Below are the code and all the weights of a small trained network. Each question names an input and a class and asks about switching units off, where a switched-off unit gives its printed mean instead of its output.

import numpy as np


def w(rows, s, z=0):
    codes = np.array(rows[::2]) - 128.0
    scale = np.full(codes.shape[1], s)
    scale[-1] = z or s
    return codes * scale


def f(y):
    return np.maximum(y, 0)


def log_softmax(a):
    a = a - a.max(-1, keepdims=True)
    return a - np.log(np.exp(a).sum(-1, keepdims=True))


def net(x, mask):
    res = np.array(x, float).reshape(1, 4) / 4 @ E
    y = f(res @ A[0][:, :-1].T + A[0][:, -1])
    res = res + np.where(mask, y, B[0][:, -1]) @ B[0][:, :-1]
    return log_softmax(res[-1] @ U[:, :-1].T + U[:, -1])


A, B = {}, {}
E = w([
[91,84,200,234,71,124,97,127],'x0',
[81,143,183,52,176,194,162,208],'x1',
[11,127,77,98,116,155,91,131],'x2',
[105,104,41,167,83,230,183,170],'x3',
],0.011)
A[0] = w([
[243,132,79,133,146,150,196,153,135],'neuron 1',
[140,128,212,179,122,151,129,151,254],'neuron 2',
[76,170,123,35,158,95,114,139,180],'neuron 3',
[160,110,50,177,86,76,115,77,124],'neuron 4',
[104,135,150,204,112,153,153,142,133],'neuron 5',
[111,139,8,174,108,125,117,103,169],'neuron 6',
[166,135,185,136,158,39,98,113,110],'neuron 7',
],0.013,0.0039)
B[0] = w([
[251,148,121,80,125,205,157,145,230],'neuron 1',
[114,111,219,174,102,124,171,129,220],'neuron 2',
[87,93,133,55,230,116,80,121,246],'neuron 3',
[186,113,121,224,184,66,68,127,244],'neuron 4',
[131,117,147,195,142,121,166,185,188],'neuron 5',
[104,133,19,192,132,124,95,165,241],'neuron 6',
[98,172,128,111,23,67,124,57,252],'neuron 7',
],0.015,0.013)
U = w([
[190,138,41,238,129,71,46,139,206],'0',
[254,199,111,86,118,187,173,149,202],'1',
[37,108,31,137,139,189,92,183,2],'2',
[127,189,187,124,35,62,121,53,150],'3',
[86,70,184,207,78,160,177,201,197],'4',
[68,103,176,54,219,118,70,123,55],'5',
],0.0073,0.0016)

Each question gives the input, the list of numbers given to net, and the class t.
The units are the neurons (one row each of A and B). Each row of codes is followed by its name. A weight is (code - 128) times the scale printed after its matrix; where a second scale follows, it is the last column's (A, B and U).
mask holds one flag per neuron, in row order. A switched-off neuron (its flag False) gives its mean, the last column of its row in B, instead of its output. The means were averaged over made-up inputs and are rounded, as every weight is.
A unit's drop is (log p(t) with every unit on - log p(t) with that unit switched off) / (log p(t) with every unit on - log p(t) with every unit switched off).
The circuit of an input: a set's keep is (log p(t) with only the set's units on - log p(t) with every unit switched off) / (log p(t) with every unit on - log p(t) with every unit switched off). Starting from all 7 units, units are removed one at a time, each time the one whose removal leaves the highest keep (on an exact tie, the one counted first), for as long as the keep stays at least 0.8.
units of the circuit, in order: the units of the circuit, biggest drop first
unit that matters most: the unit with the biggest drop
top k neurons: the k neurons with the biggest drops, biggest first
drop when u is switched off: that unit's drop, to one decimal
input [4,1,4,-2], class 4: units of the circuit, in order -> (neuron 7; neuron 3; neuron 4)
input [-1,-2,3,-7], class 3: unit that matters most -> neuron 7
input [4,1,3,7], class 4: top 3 neurons -> (neuron 5; neuron 4; neuron 3)
input [-1,5,6,2], class 5: top 2 neurons -> (neuron 3; neuron 6)
input [-5,-4,-5,-3], class 1: top 2 neurons -> (neuron 1; neuron 6)
input [1,1,3,8], class 2: top 2 neurons -> (neuron 4; neuron 6)
input [-8,-3,7,-1], class 2: top 2 neurons -> (neuron 6; neuron 2)
input [8,2,-7,0], class 4: top 2 neurons -> (neuron 5; neuron 2)
input [-1,3,0,-6], class 5: drop when neuron 3 is switched off -> 2.3
input [2,0,5,0], class 2: drop when neuron 4 is switched off -> 0.7
input [-1,2,-2,-4], class 3: drop when neuron 7 is switched off -> 0.3
